Here is a tiny trained network, its code and every weight. The questions are about switching its units off for an input and a target symbol, where a switched-off unit gives its printed mean instead of its output.

import numpy as np


def w(rows, s, z=0):
    codes = np.array(rows[::2]) - 128.0
    scale = np.full(codes.shape[1], s)
    scale[-1] = z or s
    return codes * scale


def f(y):
    return y / 2 * (1 + np.tanh(0.7978845608 * (y + 0.044715 * y**3)))


def softmax(a):
    e = np.exp(a - a.max(-1, keepdims=True))
    return e / e.sum(-1, keepdims=True)


def log_softmax(a):
    a = a - a.max(-1, keepdims=True)
    return a - np.log(np.exp(a).sum(-1, keepdims=True))


def net(x, mask):
    ids = ['αγδημπσω'.index(c) for c in x.split()]
    T = len(ids)
    res = E[ids] + P[:T]
    r = res
    for j in range(3):
        rows = slice(2 * j, 2 * j + 2)
        q, k, v = (r @ M[0][rows].T for M in (Q, K, V))
        z = softmax(np.where(np.tri(T) > 0, q @ k.T / 2**0.5, -1e9)) @ v
        o = O[0][rows]
        res = res + np.where(mask[j], z, o[:, -1]) @ o[:, :-1]
    y = f(res @ A[0][:, :-1].T + A[0][:, -1])
    res = res + np.where(mask[3:11], y, B[0][:, -1]) @ B[0][:, :-1]
    return log_softmax(res[-1] @ U[:, :-1].T + U[:, -1])


Q, K, V, O, A, B = {}, {}, {}, {}, {}, {}
E = w([
[126,96,104,109,252],'α',
[188,140,210,195,200],'γ',
[74,115,88,105,220],'δ',
[25,142,89,135,158],'η',
[43,88,216,92,137],'μ',
[157,74,73,84,78],'π',
[125,166,12,138,143],'σ',
[172,179,180,196,84],'ω',
],0.013)
P = w([
[116,50,111,249,125],'0',
[105,87,110,183,154],'1',
[104,113,117,170,161],'2',
[102,117,110,141,156],'3',
[104,130,112,124,150],'4',
[104,139,112,111,143],'5',
[112,148,117,94,140],'6',
[115,160,120,83,134],'7',
[120,175,120,72,129],'8',
[119,182,123,60,133],'9',
[121,188,119,47,122],'10',
],0.012)
Q[0] = w([
[220,173,99,146,105],'head 1',
[110,224,153,123,173],'head 1',
[145,202,131,238,164],'head 2',
[239,134,243,224,60],'head 2',
[218,184,208,253,103],'head 3',
[79,181,56,164,194],'head 3',
],0.012)
K[0] = w([
[233,210,13,126,84],'head 1',
[120,218,169,79,165],'head 1',
[118,61,66,234,51],'head 2',
[127,1,140,188,169],'head 2',
[126,14,110,252,128],'head 3',
[183,173,135,120,5],'head 3',
],0.011)
V[0] = w([
[125,118,98,177,101],'head 1',
[179,126,112,56,71],'head 1',
[200,191,88,174,112],'head 2',
[205,109,143,106,215],'head 2',
[164,104,8,87,160],'head 3',
[49,159,118,128,194],'head 3',
],0.012)
O[0] = w([
[101,185,126,87,159,159],'head 1',
[78,80,97,171,188,1],'head 1',
[9,153,180,94,142,89],'head 2',
[97,83,181,200,24,105],'head 2',
[160,208,204,163,100,207],'head 3',
[103,147,94,198,207,184],'head 3',
],0.012,0.0062)
A[0] = w([
[133,139,118,127,99,150],'neuron 1',
[83,31,221,206,64,211],'neuron 2',
[1,179,199,112,160,178],'neuron 3',
[177,134,205,254,130,54],'neuron 4',
[199,150,118,81,20,246],'neuron 5',
[137,42,32,169,146,235],'neuron 6',
[91,140,204,71,39,107],'neuron 7',
[96,102,162,13,156,251],'neuron 8',
],0.008,0.0029)
B[0] = w([
[133,115,160,120,128,143],'neuron 1',
[54,33,255,53,156,155],'neuron 2',
[28,160,171,150,106,224],'neuron 3',
[104,107,33,165,41,221],'neuron 4',
[174,89,203,65,120,253],'neuron 5',
[58,26,206,190,133,186],'neuron 6',
[127,104,48,132,251,193],'neuron 7',
[98,133,42,112,44,203],'neuron 8',
],0.0071,0.0062)
U = w([
[101,91,173,182,10,39],'α',
[69,70,236,87,153,29],'γ',
[170,151,29,224,35,75],'δ',
[189,186,28,134,254,25],'η',
[101,33,108,206,212,250],'μ',
[247,153,202,12,87,222],'π',
[56,197,220,175,161,111],'σ',
[63,106,26,57,78,197],'ω',
],0.0047,0.0025)

Each question gives the input, a string of symbols that net reads in full, and the target symbol t.
The units are the heads (2 rows each of Q, K, V and O) and the neurons (one row each of A and B). Each row of codes is followed by its name. A weight is (code - 128) times the scale printed after its matrix; where a second scale follows, it is the last column's (O, A, B and U).
mask holds one flag per unit, heads first, then neurons. A switched-off unit (its flag False) gives its mean, the last column of its rows in O or B, instead of its output. The means were averaged over made-up inputs and are rounded, as every weight is.
A unit's drop is (log p(t) with every unit on - log p(t) with that unit switched off) / (log p(t) with every unit on - log p(t) with every unit switched off).
The circuit of an input: a set's keep is (log p(t) with only the set's units on - log p(t) with every unit switched off) / (log p(t) with every unit on - log p(t) with every unit switched off). Starting from all 11 units, units are removed one at a time, each time the one whose removal leaves the highest keep (on an exact tie, the one counted first), for as long as the keep stays at least 0.8.
circuit, biggest first: the units of the circuit, biggest drop first
most important unit: the unit with the biggest drop
top k neurons: the k neurons with the biggest drops, biggest first
heads that matter: for each layer, one digit per head in row order, 1 if its drop is at least 0.15 and else 0, layers parted by /
drop when u is switched off: that unit's drop, to one decimal
input μ π σ ω, target μ: circuit, biggest first	head 3; neuron 6; head 2
input ω α δ η η δ π δ π, target δ: circuit, biggest first	head 3; head 2
input π ω π π δ δ γ, target π: circuit, biggest first	head 3
input η π α, target π: circuit, biggest first	head 3; head 1
input γ π π η μ α δ μ δ, target μ: circuit, biggest first	head 3; neuron 6; head 1
input γ μ σ α μ μ η ω, target γ: heads that matter	011
input γ α γ π μ π δ, target π: circuit, biggest first	head 3; neuron 5; head 2; head 1
input π γ π σ μ ω, target π: circuit, biggest first	head 3; neuron 5
input π σ δ δ π π α μ, target μ: circuit, biggest first	head 3; head 1; head 2
input ω π η δ δ η γ, target ω: circuit, biggest first	head 3; head 2; neuron 8
input δ α π π γ, target δ: circuit, biggest first	neuron 4; head 3; head 2
input μ π π η ω γ, target μ: circuit, biggest first	head 3; neuron 6; head 2
input ω ω π δ μ ω η η α σ, target σ: circuit, biggest first	head 2; head 3; neuron 3
input δ δ δ γ, target δ: most important unit	neuron 4
input δ η ω γ π, target π: circuit, biggest first	neuron 5; head 1
input δ π δ, target π: heads that matter	101
input α η μ π η σ γ, target α: top 2 neurons	neuron 4; neuron 2
input μ σ π π π σ η η, target σ: heads that matter	001
input σ ω δ σ σ ω ω, target σ: heads that matter	010
input ω σ π π η η μ α, target μ: most important unit	head 3
input α π π π δ π, target δ: top 2 neurons	neuron 4; neuron 2
input σ ω γ ω γ ω ω π γ, target σ: drop when head 2 is switched off	1.3
input α α π γ η ω, target α: drop when neuron 4 is switched off	0.7
input σ σ α σ δ, target σ: drop when head 3 is switched off	0.5
